Here is a tiny trained network, its code and every weight. The questions are about switching its units off for an input and a target symbol, where a switched-off unit gives its printed mean instead of its output.

import numpy as np


def w(rows, s, z=0):
    codes = np.array(rows[::2]) - 128.0
    scale = np.full(codes.shape[1], s)
    scale[-1] = z or s
    return codes * scale


def f(y):
    return np.maximum(y, 0)


def softmax(a):
    e = np.exp(a - a.max(-1, keepdims=True))
    return e / e.sum(-1, keepdims=True)


def log_softmax(a):
    a = a - a.max(-1, keepdims=True)
    return a - np.log(np.exp(a).sum(-1, keepdims=True))


def net(x, mask):
    ids = ['ΓΛΣδεηθμξω'.index(c) for c in x.split()]
    T = len(ids)
    res = E[ids] + P[:T]
    u = 0
    for l in range(3):
        q, k, v = (res @ M[l].T for M in (Q, K, V))
        z = softmax(np.where(np.tri(T) > 0, q @ k.T / 3**0.5, -1e9)) @ v
        res = res + np.where(mask[u], z, O[l][:, -1]) @ O[l][:, :-1]
        u += 1
        y = f(res @ A[l][:, :-1].T + A[l][:, -1])
        res = res + np.where(mask[u : u + 8], y, B[l][:, -1]) @ B[l][:, :-1]
        u += 8
    return log_softmax(res[-1] @ U[:, :-1].T + U[:, -1])


Q, K, V, O, A, B = {}, {}, {}, {}, {}, {}
E = w([
[49,167,150,154],'Γ',
[143,65,153,211],'Λ',
[147,62,142,212],'Σ',
[30,172,165,161],'δ',
[76,128,104,195],'ε',
[109,219,143,109],'η',
[75,209,1,144],'θ',
[141,151,122,139],'μ',
[153,64,217,80],'ξ',
[130,131,107,130],'ω',
],0.0097)
P = w([
[2,144,97,245],'0',
[30,119,98,229],'1',
[49,130,106,218],'2',
[61,134,117,199],'3',
[73,137,125,182],'4',
[88,144,132,165],'5',
[103,142,133,143],'6',
[121,153,142,128],'7',
[133,150,140,107],'8',
[149,158,143,85],'9',
[169,166,145,62],'10',
[177,167,150,51],'11',
[174,160,163,65],'12',
],0.0061)
Q[0] = w([
[27,239,231,210],'L0H1',
[231,4,168,106],'L0H1',
[11,254,53,147],'L0H1',
],0.0074)
K[0] = w([
[231,133,198,14],'L0H1',
[2,55,215,233],'L0H1',
[244,222,31,27],'L0H1',
],0.0073)
V[0] = w([
[58,43,33,226],'L0H1',
[226,197,178,3],'L0H1',
[72,74,210,224],'L0H1',
],0.005)
O[0] = w([
[182,152,172,217,204],'L0H1',
[88,114,35,18,3],'L0H1',
[88,4,237,199,197],'L0H1',
],0.005,0.0037)
A[0] = w([
[78,191,32,146,141],'L0N1',
[156,112,136,216,110],'L0N2',
[200,1,149,141,181],'L0N3',
[140,136,180,59,169],'L0N4',
[179,100,164,137,254],'L0N5',
[88,89,200,65,196],'L0N6',
[89,167,54,126,148],'L0N7',
[55,119,68,168,107],'L0N8',
],0.0079,0.0036)
B[0] = w([
[99,246,37,149,209],'L0N1',
[154,71,87,196,253],'L0N2',
[235,176,107,212,202],'L0N3',
[110,59,218,67,163],'L0N4',
[203,146,182,187,225],'L0N5',
[47,104,221,235,195],'L0N6',
[101,196,38,102,182],'L0N7',
[70,225,3,136,193],'L0N8',
],0.0063,0.0044)
Q[1] = w([
[86,228,146,151],'L1H1',
[84,215,94,137],'L1H1',
[81,88,2,48],'L1H1',
],0.0067)
K[1] = w([
[141,107,60,15],'L1H1',
[88,140,30,61],'L1H1',
[74,124,69,254],'L1H1',
],0.0065)
V[1] = w([
[165,118,2,87],'L1H1',
[129,153,53,221],'L1H1',
[251,38,248,129],'L1H1',
],0.0058)
O[1] = w([
[223,210,191,216,90],'L1H1',
[104,253,86,151,255],'L1H1',
[172,44,51,89,2],'L1H1',
],0.0051,0.0091)
A[1] = w([
[72,118,46,182,185],'L1N1',
[224,156,154,231,26],'L1N2',
[124,39,242,188,255],'L1N3',
[224,139,213,189,92],'L1N4',
[255,45,55,150,175],'L1N5',
[117,190,53,201,78],'L1N6',
[210,68,43,95,109],'L1N7',
[134,123,7,93,223],'L1N8',
],0.0059,0.0037)
B[1] = w([
[86,218,116,121,215],'L1N1',
[244,117,148,219,202],'L1N2',
[137,22,178,244,208],'L1N3',
[229,155,181,100,177],'L1N4',
[195,183,254,164,173],'L1N5',
[186,191,66,114,254],'L1N6',
[79,73,233,198,137],'L1N7',
[85,100,255,227,137],'L1N8',
],0.006,0.0097)
Q[2] = w([
[24,173,253,162],'L2H1',
[175,162,253,227],'L2H1',
[69,90,100,34],'L2H1',
],0.0043)
K[2] = w([
[84,42,249,3],'L2H1',
[206,154,131,46],'L2H1',
[99,69,85,182],'L2H1',
],0.0049)
V[2] = w([
[159,52,255,50],'L2H1',
[160,66,53,107],'L2H1',
[215,65,209,161],'L2H1',
],0.0056)
O[2] = w([
[110,198,113,255,8],'L2H1',
[218,194,92,139,43],'L2H1',
[110,131,9,208,110],'L2H1',
],0.0044,0.016)
A[2] = w([
[239,156,14,165,1],'L2N1',
[80,55,207,165,115],'L2N2',
[253,10,205,180,12],'L2N3',
[95,221,47,79,190],'L2N4',
[186,242,42,17,74],'L2N5',
[22,172,81,54,169],'L2N6',
[105,182,68,228,235],'L2N7',
[59,64,189,174,78],'L2N8',
],0.0059,0.0039)
B[2] = w([
[74,14,254,95,162],'L2N1',
[58,183,84,178,188],'L2N2',
[66,195,96,34,249],'L2N3',
[186,114,121,33,214],'L2N4',
[46,43,221,217,186],'L2N5',
[90,107,165,32,203],'L2N6',
[142,24,51,47,240],'L2N7',
[46,138,91,193,174],'L2N8',
],0.0064,0.013)
U = w([
[127,115,141,139,13],'Γ',
[154,65,148,168,182],'Λ',
[156,54,173,143,73],'Σ',
[161,135,103,128,211],'δ',
[127,111,147,141,2],'ε',
[209,254,170,214,223],'η',
[127,117,143,6,136],'θ',
[156,145,19,94,154],'μ',
[29,137,158,222,27],'ξ',
[133,160,84,107,143],'ω',
],0.006,0.0055)

Each question gives the input, a string of symbols that net reads in full, and the target symbol t.
The units are the heads (3 rows each of Q, K, V and O) and the neurons (one row each of A and B). Each row of codes is followed by its name. A weight is (code - 128) times the scale printed after its matrix; where a second scale follows, it is the last column's (O, A, B and U).
mask holds one flag per unit, layer by layer, with each layer's heads first. A switched-off unit (its flag False) gives its mean, the last column of its rows in O or B, instead of its output. The means were averaged over made-up inputs and are rounded, as every weight is.
A unit's drop is (log p(t) with every unit on - log p(t) with that unit switched off) / (log p(t) with every unit on - log p(t) with every unit switched off).
unit that matters most: the unit with the biggest drop
k most important neurons: the k neurons with the biggest drops, biggest first
top k neurons in layer l: the k neurons of layer l with the biggest drops, biggest first
input Σ μ δ δ δ δ θ δ δ η η δ Σ, target η: unit that matters most : L0N3
input ξ Γ δ η η δ η ξ ξ η, target μ: top 2 neurons in layer 1 : (L1N6; L1N5)
input ξ ε ε, target μ: 2 most important neurons : (L0N8; L2N7)
input ξ Λ δ θ Σ η δ η Λ Λ δ Σ, target η: 2 most important neurons : (L1N5; L0N3)
input Λ ω θ η μ δ δ δ η θ Γ, target η: top 3 neurons in layer 0 : (L0N7; L0N1; L0N6)
input δ δ δ Γ δ θ Λ θ ξ δ ξ θ Γ, target μ: top 2 neurons in layer 0 : (L0N3; L0N4)
input η δ δ μ, target η: 2 most important neurons : (L2N7; L2N6)
input ω δ η η θ Λ δ Σ, target θ: top 3 neurons in layer 1 : (L1N6; L1N3; L1N2)
input ξ η ω μ δ Σ Γ Γ δ Γ, target ξ: 2 most important neurons : (L1N6; L2N4)
input δ η Γ δ δ ω δ η δ, target θ: 3 most important neurons : (L1N3; L2N6; L1N2)
input Λ δ Γ Λ δ δ δ δ Λ Λ, target Λ: 3 most important neurons : (L0N3; L2N1; L2N7)
input δ δ δ Σ Λ, target Λ: 2 most important neurons : (L2N1; L0N3)
input δ δ ξ δ δ η θ δ Σ, target θ: top 2 neurons in layer 2 : (L2N3; L2N5)
input δ δ δ θ Λ η δ δ Γ Γ ξ, target ξ: unit that matters most : L1H1
input δ η ε, target θ: 2 most important neurons : (L1N3; L0N8)
input Σ ξ η, target μ: 2 most important neurons : (L1N5; L2N7)
input δ Λ δ δ Σ η Γ, target θ: 3 most important neurons : (L1N3; L1N2; L2N6)
input Λ Σ ω, target Λ: 2 most important neurons : (L2N1; L2N3)
input μ η Λ Λ Λ Λ η Σ θ η, target η: top 2 neurons in layer 0 : (L0N1; L0N7)
input δ μ δ δ μ η θ δ δ μ Λ, target θ: unit that matters most : L2N3
input ω δ Σ Γ δ η ξ η Σ, target ξ: 3 most important neurons : (L0N1; L0N8; L1N7)
input η η η δ δ ξ η δ ξ δ Γ, target μ: top 3 neurons in layer 0 : (L0N1; L0N4; L0N5)
input η δ θ δ ε δ Λ, target θ: top 3 neurons in layer 1 : (L1N6; L1N3; L1N2)
input δ η Λ δ δ δ η η Γ δ θ ε, target η: top 4 neurons in layer 2 : (L2N7; L2N3; L2N6; L2N1)
input δ δ η δ δ δ δ μ ε δ ξ Γ Λ, target ξ: top 2 neurons in layer 1 : (L1N7; L1N6)
input θ Γ δ δ η δ δ δ δ θ, target θ: top 3 neurons in layer 2 : (L2N4; L2N7; L2N6)
input ω δ δ ξ Λ μ ξ δ, target μ: 2 most important neurons : (L2N7; L0N8)
input δ δ ξ Λ Λ δ δ Σ δ, target ξ: top 3 neurons in layer 2 : (L2N4; L2N8; L2N2)
input δ Λ η δ δ δ ω θ θ, target θ: top 2 neurons in layer 0 : (L0N1; L0N7)
input η Λ η μ η η Λ δ Λ, target η: 2 most important neurons : (L1N3; L0N3)
